Below is a small trained network, with its code and all its weights. Each question gives an input and a class and asks what happens when units are switched off, that is, made to give their printed mean instead of their output.

import numpy as np


def w(rows, s, z=0):
    codes = np.array(rows[::2]) - 128.0
    scale = np.full(codes.shape[1], s)
    scale[-1] = z or s
    return codes * scale


def f(y):
    return np.maximum(y, 0)


def log_softmax(a):
    a = a - a.max(-1, keepdims=True)
    return a - np.log(np.exp(a).sum(-1, keepdims=True))


def net(x, mask):
    res = np.array(x, float).reshape(1, 5) / 4 @ E
    y = f(res @ A[0][:, :-1].T + A[0][:, -1])
    res = res + np.where(mask, y, B[0][:, -1]) @ B[0][:, :-1]
    return log_softmax(res[-1] @ U[:, :-1].T + U[:, -1])


A, B = {}, {}
E = w([
[128,130,135,127,129,118,131,130,128,128,133],'x0',
[79,126,255,127,134,247,93,195,112,134,167],'x1',
[135,127,139,128,130,116,132,124,127,127,135],'x2',
[30,14,142,130,147,91,86,43,110,122,91],'x3',
[158,98,112,136,54,87,14,180,164,124,187],'x4',
],0.012)
A[0] = w([
[149,122,98,125,131,104,117,131,109,134,125,149],'neuron 0',
[178,144,144,131,124,180,131,136,125,127,144,116],'neuron 1',
[131,120,104,134,129,121,146,126,135,133,130,141],'neuron 2',
[186,119,116,134,108,90,5,186,137,129,177,2],'neuron 3',
[106,159,141,128,155,148,199,101,120,123,112,14],'neuron 4',
[110,104,134,136,142,131,112,104,140,128,115,43],'neuron 5',
[214,229,106,128,119,142,169,195,133,129,155,70],'neuron 6',
[97,132,197,129,126,177,112,175,127,130,152,152],'neuron 7',
[126,143,135,129,118,127,147,129,111,129,114,59],'neuron 8',
[112,122,223,130,130,182,105,146,120,125,155,173],'neuron 9',
[137,131,117,116,131,106,130,131,127,127,122,145],'neuron 10',
[111,135,142,130,153,169,243,102,126,134,98,16],'neuron 11',
[164,134,59,124,131,79,141,102,149,126,114,163],'neuron 12',
[94,94,132,120,123,125,127,118,124,114,117,103],'neuron 13',
[48,55,155,130,135,103,89,61,122,133,116,90],'neuron 14',
[116,103,117,123,112,116,55,131,124,129,133,39],'neuron 15',
[146,142,46,139,111,68,159,109,112,124,135,170],'neuron 16',
],0.021,0.004)
B[0] = w([
[157,149,132,133,142,127,129,126,130,132,119,161],'neuron 0',
[121,94,125,132,141,125,120,158,127,125,131,175],'neuron 1',
[141,137,144,128,133,142,123,145,139,131,130,150],'neuron 2',
[107,158,143,125,73,137,173,50,121,117,165,252],'neuron 3',
[127,147,136,143,85,154,148,94,123,130,171,180],'neuron 4',
[129,115,141,120,146,105,137,144,125,133,146,158],'neuron 5',
[113,4,127,136,151,108,135,149,120,127,140,242],'neuron 6',
[161,186,128,126,157,133,99,142,130,146,91,224],'neuron 7',
[116,111,141,100,115,132,106,110,132,131,140,137],'neuron 8',
[143,195,100,120,149,132,96,169,145,128,87,231],'neuron 9',
[125,132,112,148,116,151,116,140,137,119,111,149],'neuron 10',
[110,165,138,122,78,113,162,58,127,111,152,200],'neuron 11',
[136,190,133,113,154,122,94,159,141,144,98,215],'neuron 12',
[131,88,142,108,136,107,118,125,121,149,134,167],'neuron 13',
[123,28,116,144,143,130,135,165,126,119,140,245],'neuron 14',
[110,131,140,129,112,122,159,97,120,123,148,182],'neuron 15',
[144,186,114,127,153,152,95,165,126,130,92,220],'neuron 16',
],0.027,0.031)
U = w([
[177,198,127,150,150,173,62,150,147,157,42,248],'0',
[106,1,146,189,152,108,128,152,103,130,135,104],'1',
[95,181,184,159,24,170,179,16,108,107,169,26],'2',
],0.0091,0.0017)

Each question gives the input, the list of numbers given to net, and the class t.
The units are the neurons (one row each of A and B). Each row of codes is followed by its name. A weight is (code - 128) times the scale printed after its matrix; where a second scale follows, it is the last column's (A, B and U).
mask holds one flag per neuron, in row order. A switched-off neuron (its flag False) gives its mean, the last column of its row in B, instead of its output. The means were averaged over made-up inputs and are rounded, as every weight is.
A unit's drop is (log p(t) with every unit on - log p(t) with that unit switched off) / (log p(t) with every unit on - log p(t) with every unit switched off).
The circuit of an input: a set's keep is (log p(t) with only the set's units on - log p(t) with every unit switched off) / (log p(t) with every unit on - log p(t) with every unit switched off). Starting from the 12 units with the biggest drops (on a tie, the unit counted first), units are removed one at a time, each time the one whose removal leaves the highest keep (on an exact tie, the one counted first), for as long as the keep stays at least 0.8.
units of the circuit, in order: the units of the circuit, biggest drop first
most important unit: the unit with the biggest drop
top k neurons: the k neurons with the biggest drops, biggest first
drop of u: that unit's drop, to one decimal
input [5,7,3,7,7], class 0: top 2 neurons : [neuron 9; neuron 7]
input [-1,4,-5,-7,-4], class 1: units of the circuit, in order : [neuron 6]
input [-6,6,-5,-6,7], class 2: top 3 neurons : [neuron 3; neuron 14; neuron 16]
input [-4,-6,6,4,-7], class 2: top 3 neurons : [neuron 11; neuron 4; neuron 9]
input [-2,2,5,-7,7], class 1: top 2 neurons : [neuron 6; neuron 11]
input [-2,1,1,-4,-3], class 1: top 2 neurons : [neuron 3; neuron 6]
input [1,-5,3,3,-6], class 2: top 4 neurons : [neuron 11; neuron 9; neuron 4; neuron 7]
input [1,4,0,-5,-7], class 2: top 3 neurons : [neuron 11; neuron 4; neuron 14]
input [-5,2,2,-5,-5], class 1: top 3 neurons : [neuron 6; neuron 3; neuron 1]
input [-5,-8,4,8,4], class 0: top 4 neurons : [neuron 16; neuron 12; neuron 6; neuron 0]
input [3,-2,0,3,-5], class 2: top 2 neurons : [neuron 6; neuron 11]
input [7,5,2,-1,8], class 2: drop of neuron 3 : 4.0
input [4,-6,-3,-8,5], class 1: drop of neuron 12 : 0.0
input [6,-2,1,5,4], class 1: most important unit : neuron 14
input [1,-3,8,6,8], class 2: drop of neuron 3 : 3.3
